Here is a tiny trained network, its code and every weight. The questions are about switching its units off for an input and a class, where a switched-off unit gives its printed mean instead of its output.

import numpy as np


def w(rows, s, z=0):
    codes = np.array(rows[::2]) - 128.0
    scale = np.full(codes.shape[1], s)
    scale[-1] = z or s
    return codes * scale


def f(y):
    return y / 2 * (1 + np.tanh(0.7978845608 * (y + 0.044715 * y**3)))


def log_softmax(a):
    a = a - a.max(-1, keepdims=True)
    return a - np.log(np.exp(a).sum(-1, keepdims=True))


def net(x, mask):
    res = np.array(x, float).reshape(1, 3) / 4 @ E
    y = f(res @ A[0][:, :-1].T + A[0][:, -1])
    res = res + np.where(mask, y, B[0][:, -1]) @ B[0][:, :-1]
    return log_softmax(res[-1] @ U[:, :-1].T + U[:, -1])


A, B = {}, {}
E = w([
[118,9,144,167,175,47,40,128,84,87,183],'x0',
[174,188,154,44,139,122,90,84,81,126,220],'x1',
[235,122,181,198,158,173,130,210,142,144,176],'x2',
],0.013)
A[0] = w([
[58,136,112,46,103,35,67,53,35,41,220,122],'N0',
[84,116,78,115,25,124,107,104,136,169,98,76],'N1',
[233,112,216,193,139,139,128,160,120,159,162,53],'N2',
[104,71,110,219,170,83,34,154,107,80,140,140],'N3',
[48,179,104,167,47,93,135,66,152,100,85,9],'N4',
[84,115,181,109,116,122,77,89,49,89,230,103],'N5',
[198,183,188,37,95,162,113,61,66,141,202,132],'N6',
[157,169,131,171,99,173,157,195,187,237,115,135],'N7',
[111,254,58,86,59,181,206,90,179,156,158,88],'N8',
[131,180,161,158,107,166,175,147,122,211,123,142],'N9',
[123,205,163,28,55,225,151,111,184,108,106,245],'N10',
[19,70,10,163,142,155,145,88,176,90,35,153],'N11',
[114,107,139,188,119,159,156,196,192,127,100,147],'N12',
],0.0074,0.011)
B[0] = w([
[190,186,51,174,192,190,117,86,126,152,79,251],'N0',
[79,109,146,146,107,107,170,192,167,151,159,152],'N1',
[123,88,150,89,52,12,185,239,125,184,126,187],'N2',
[96,68,140,96,35,93,174,216,97,120,114,231],'N3',
[87,160,213,254,156,154,118,152,163,40,203,150],'N4',
[134,174,83,150,193,167,131,120,119,149,113,197],'N5',
[148,49,182,59,75,44,239,176,102,128,137,221],'N6',
[118,195,73,187,189,235,91,33,99,81,144,199],'N7',
[134,87,137,57,27,69,143,218,70,210,90,216],'N8',
[114,176,106,179,166,160,140,47,86,110,154,178],'N9',
[90,96,157,177,151,88,112,185,160,61,213,252],'N10',
[134,98,126,77,69,59,209,210,159,159,138,220],'N11',
[108,209,112,177,186,169,100,79,96,83,197,197],'N12',
],0.0074,0.016)
U = w([
[108,114,188,166,126,107,167,163,158,89,206,216],'0',
[125,121,100,72,88,91,194,155,107,254,87,176],'1',
[153,202,54,187,228,219,85,15,113,126,136,2],'2',
],0.0097,0.00064)

Each question gives the input, the list of numbers given to net, and the class t.
The units are the neurons (one row each of A and B). Each row of codes is followed by its name. A weight is (code - 128) times the scale printed after its matrix; where a second scale follows, it is the last column's (A, B and U).
mask holds one flag per neuron, in row order. A switched-off neuron (its flag False) gives its mean, the last column of its row in B, instead of its output. The means were averaged over made-up inputs and are rounded, as every weight is.
A unit's drop is (log p(t) with every unit on - log p(t) with that unit switched off) / (log p(t) with every unit on - log p(t) with every unit switched off).
The circuit of an input: a set's keep is (log p(t) with only the set's units on - log p(t) with every unit switched off) / (log p(t) with every unit on - log p(t) with every unit switched off). Starting from the 12 units with the biggest drops (on a tie, the unit counted first), units are removed one at a time, each time the one whose removal leaves the highest keep (on an exact tie, the one counted first), for as long as the keep stays at least 0.8.
units of the circuit, in order: the units of the circuit, biggest drop first
most important unit: the unit with the biggest drop
top k neurons: the k neurons with the biggest drops, biggest first
drop of u: that unit's drop, to one decimal
input [-8,8,6], class 0: units of the circuit, in order : N10
input [1,7,-4], class 2: top 3 neurons : N0, N3, N11
input [5,4,5], class 1: units of the circuit, in order : N10, N2
input [-7,-1,8], class 2: top 2 neurons : N7, N9
input [-2,-1,-3], class 0: units of the circuit, in order : N10, N0
input [6,1,8], class 1: top 2 neurons : N2, N10
input [-7,-6,-8], class 0: top 2 neurons : N4, N10
input [2,7,1], class 1: top 2 neurons : N6, N7
input [7,0,-4], class 1: top 3 neurons : N3, N7, N12
input [-3,-4,-1], class 0: top 2 neurons : N0, N11
input [-8,2,8], class 0: top 3 neurons : N10, N2, N8
input [3,2,1], class 1: top 4 neurons : N10, N7, N12, N9
input [4,0,0], class 1: top 4 neurons : N7, N10, N12, N3
input [-7,-5,-6], class 0: most important unit : N4
input [3,0,-1], class 1: top 3 neurons : N7, N12, N10
input [-8,-4,-3], class 0: top 2 neurons : N10, N4
input [-6,-5,7], class 2: drop of N7 : 0.1
input [-2,-1,7], class 2: drop of N7 : 0.2
input [-1,-7,-5], class 0: drop of N4 : 0.7
input [-1,-8,-8], class 0: units of the circuit, in order : N4
